Here is a tiny trained network, its code and every weight. The questions are about switching its units off for an input and a class, where a switched-off unit gives its printed mean instead of its output.

import numpy as np


def w(rows, s, z=0):
    codes = np.array(rows[::2]) - 128.0
    scale = np.full(codes.shape[1], s)
    scale[-1] = z or s
    return codes * scale


def norm(h):
    return h / np.sqrt((h * h).mean(-1, keepdims=True) + 1e-5)


def f(y):
    return y / 2 * (1 + np.tanh(0.7978845608 * (y + 0.044715 * y**3)))


def log_softmax(a):
    a = a - a.max(-1, keepdims=True)
    return a - np.log(np.exp(a).sum(-1, keepdims=True))


def net(x, mask):
    res = np.array(x, float).reshape(1, 3) / 4 @ E
    u = 0
    for l in range(2):
        y = f(norm(res) @ A[l][:, :-1].T + A[l][:, -1])
        res = res + np.where(mask[u : u + 9], y, B[l][:, -1]) @ B[l][:, :-1]
        u += 9
    return log_softmax(norm(res)[-1] @ U[:, :-1].T + U[:, -1])


A, B = {}, {}
E = w([
[114,102,133,42,98,76,248,139,43,85,196],'x0',
[119,156,94,59,161,166,3,137,122,61,54],'x1',
[161,116,90,124,25,144,156,157,39,65,156],'x2',
],0.0023)
A[0] = w([
[189,127,108,135,30,161,145,189,80,86,132,95],'0.n0',
[141,86,123,230,65,150,135,133,136,243,187,101],'0.n1',
[179,107,86,33,44,91,192,176,6,86,155,135],'0.n2',
[208,190,193,171,114,115,57,69,180,191,78,3],'0.n3',
[134,62,133,113,57,40,217,137,65,86,177,86],'0.n4',
[86,72,220,101,175,18,220,81,189,208,222,60],'0.n5',
[118,135,180,138,126,118,130,31,195,155,50,174],'0.n6',
[124,206,103,3,190,173,8,178,109,25,123,41],'0.n7',
[92,182,107,143,212,154,55,60,181,151,85,111],'0.n8',
],0.0024,0.00081)
B[0] = w([
[166,198,140,127,112,146,56,105,103,160,130,170],'0.n0',
[60,137,99,22,139,118,141,135,111,89,106,187],'0.n1',
[114,112,154,172,153,159,85,143,152,160,191,252],'0.n2',
[73,88,129,110,128,181,128,114,84,157,146,176],'0.n3',
[116,197,130,132,195,164,81,223,132,113,135,218],'0.n4',
[152,165,185,252,77,54,88,73,132,123,30,253],'0.n5',
[83,179,150,132,117,140,166,153,86,82,207,176],'0.n6',
[176,44,74,67,128,44,188,78,209,79,75,233],'0.n7',
[77,27,72,118,137,152,182,185,110,106,198,215],'0.n8',
],0.0031,0.0025)
A[1] = w([
[234,123,78,193,135,126,94,83,125,138,94,133],'1.n0',
[99,153,194,203,118,30,223,126,99,200,92,73],'1.n1',
[112,120,68,79,77,198,68,129,65,104,65,224],'1.n2',
[119,144,86,144,72,152,103,86,40,103,74,168],'1.n3',
[162,167,137,54,131,116,142,193,50,118,237,144],'1.n4',
[111,99,171,155,201,161,71,184,223,99,61,245],'1.n5',
[149,155,124,129,159,173,122,216,67,87,214,47],'1.n6',
[2,109,96,174,227,217,121,160,210,200,186,2],'1.n7',
[153,150,152,241,125,229,82,150,71,226,189,136],'1.n8',
],0.003,0.0006)
B[1] = w([
[101,164,185,78,94,110,98,181,94,126,247,141],'1.n0',
[79,200,165,93,230,62,2,147,156,39,152,252],'1.n1',
[105,157,192,123,145,77,192,82,154,181,144,190],'1.n2',
[156,156,186,163,194,101,165,106,160,206,210,142],'1.n3',
[98,113,70,234,95,179,137,156,132,126,31,169],'1.n4',
[117,115,111,164,101,120,249,163,66,101,122,222],'1.n5',
[142,179,45,180,101,128,194,159,95,144,70,168],'1.n6',
[130,115,190,100,4,232,44,158,16,137,206,239],'1.n7',
[129,58,94,72,182,127,196,104,123,102,53,229],'1.n8',
],0.0031,0.0028)
U = w([
[49,56,171,123,71,254,85,148,75,160,179,150],'0',
[219,192,135,97,59,80,81,101,169,142,200,119],'1',
[144,142,155,122,138,126,131,170,157,167,97,2],'2',
[159,188,26,210,108,156,203,228,52,104,53,145],'3',
[147,36,56,41,183,76,143,90,203,58,52,147],'4',
[57,216,219,181,231,19,77,137,145,83,138,145],'5',
[156,167,160,151,136,151,205,53,132,246,138,114],'6',
],0.0081,0.0085)

Each question gives the input, the list of numbers given to net, and the class t.
The units are the neurons (one row each of A and B). Each row of codes is followed by its name. A weight is (code - 128) times the scale printed after its matrix; where a second scale follows, it is the last column's (A, B and U).
mask holds one flag per neuron, layer by layer. A switched-off neuron (its flag False) gives its mean, the last column of its row in B, instead of its output. The means were averaged over made-up inputs and are rounded, as every weight is.
A unit's drop is (log p(t) with every unit on - log p(t) with that unit switched off) / (log p(t) with every unit on - log p(t) with every unit switched off).
The circuit of an input: a set's keep is (log p(t) with only the set's units on - log p(t) with every unit switched off) / (log p(t) with every unit on - log p(t) with every unit switched off). Starting from the 12 units with the biggest drops (on a tie, the unit counted first), units are removed one at a time, each time the one whose removal leaves the highest keep (on an exact tie, the one counted first), for as long as the keep stays at least 0.8.
units of the circuit, in order: the units of the circuit, biggest drop first
unit that matters most: the unit with the biggest drop
top k neurons: the k neurons with the biggest drops, biggest first
top k neurons in layer l: the k neurons of layer l with the biggest drops, biggest first
drop when u is switched off: that unit's drop, to one decimal
input [-1,8,-2], class 4: units of the circuit, in order	0.n7
input [-6,6,8], class 1: top 2 neurons	1.n8, 1.n0
input [-7,5,6], class 1: top 3 neurons in layer 0	0.n1, 0.n4, 0.n0
input [-7,6,6], class 4: top 3 neurons in layer 0	0.n7, 0.n5, 0.n8
input [-4,6,0], class 4: top 2 neurons in layer 0	0.n7, 0.n2
input [-8,7,8], class 4: top 3 neurons	0.n7, 1.n7, 0.n5
input [-8,7,-3], class 0: units of the circuit, in order	1.n7, 0.n8, 0.n5
input [2,-8,2], class 5: units of the circuit, in order	1.n1, 0.n5
input [-7,5,3], class 4: top 2 neurons	0.n7, 0.n2
input [-8,5,2], class 0: top 3 neurons in layer 1	1.n8, 1.n1, 1.n0
input [-4,-5,1], class 5: top 4 neurons	0.n2, 1.n1, 0.n8, 0.n4
input [-4,5,3], class 4: top 2 neurons	0.n7, 1.n7
input [7,-2,-2], class 5: top 2 neurons	0.n5, 1.n1
input [1,7,3], class 4: top neuron	0.n7
input [-6,0,7], class 6: top 2 neurons	1.n1, 1.n2
input [-1,7,5], class 4: top 3 neurons	0.n7, 1.n7, 0.n5
input [6,-5,-1], class 5: top 2 neurons	0.n5, 1.n1
input [7,-7,2], class 5: top 3 neurons in layer 1	1.n1, 1.n5, 1.n7
input [0,7,-5], class 4: drop when 0.n7 is switched off	2.0
input [-7,-3,6], class 6: drop when 0.n2 is switched off	0.1
input [7,-1,0], class 3: unit that matters most	0.n4
input [-2,-8,3], class 5: drop when 1.n1 is switched off	0.1
input [-3,6,3], class 4: drop when 0.n7 is switched off	1.2
input [-2,-1,2], class 6: top 2 neurons in layer 1	1.n1, 1.n2
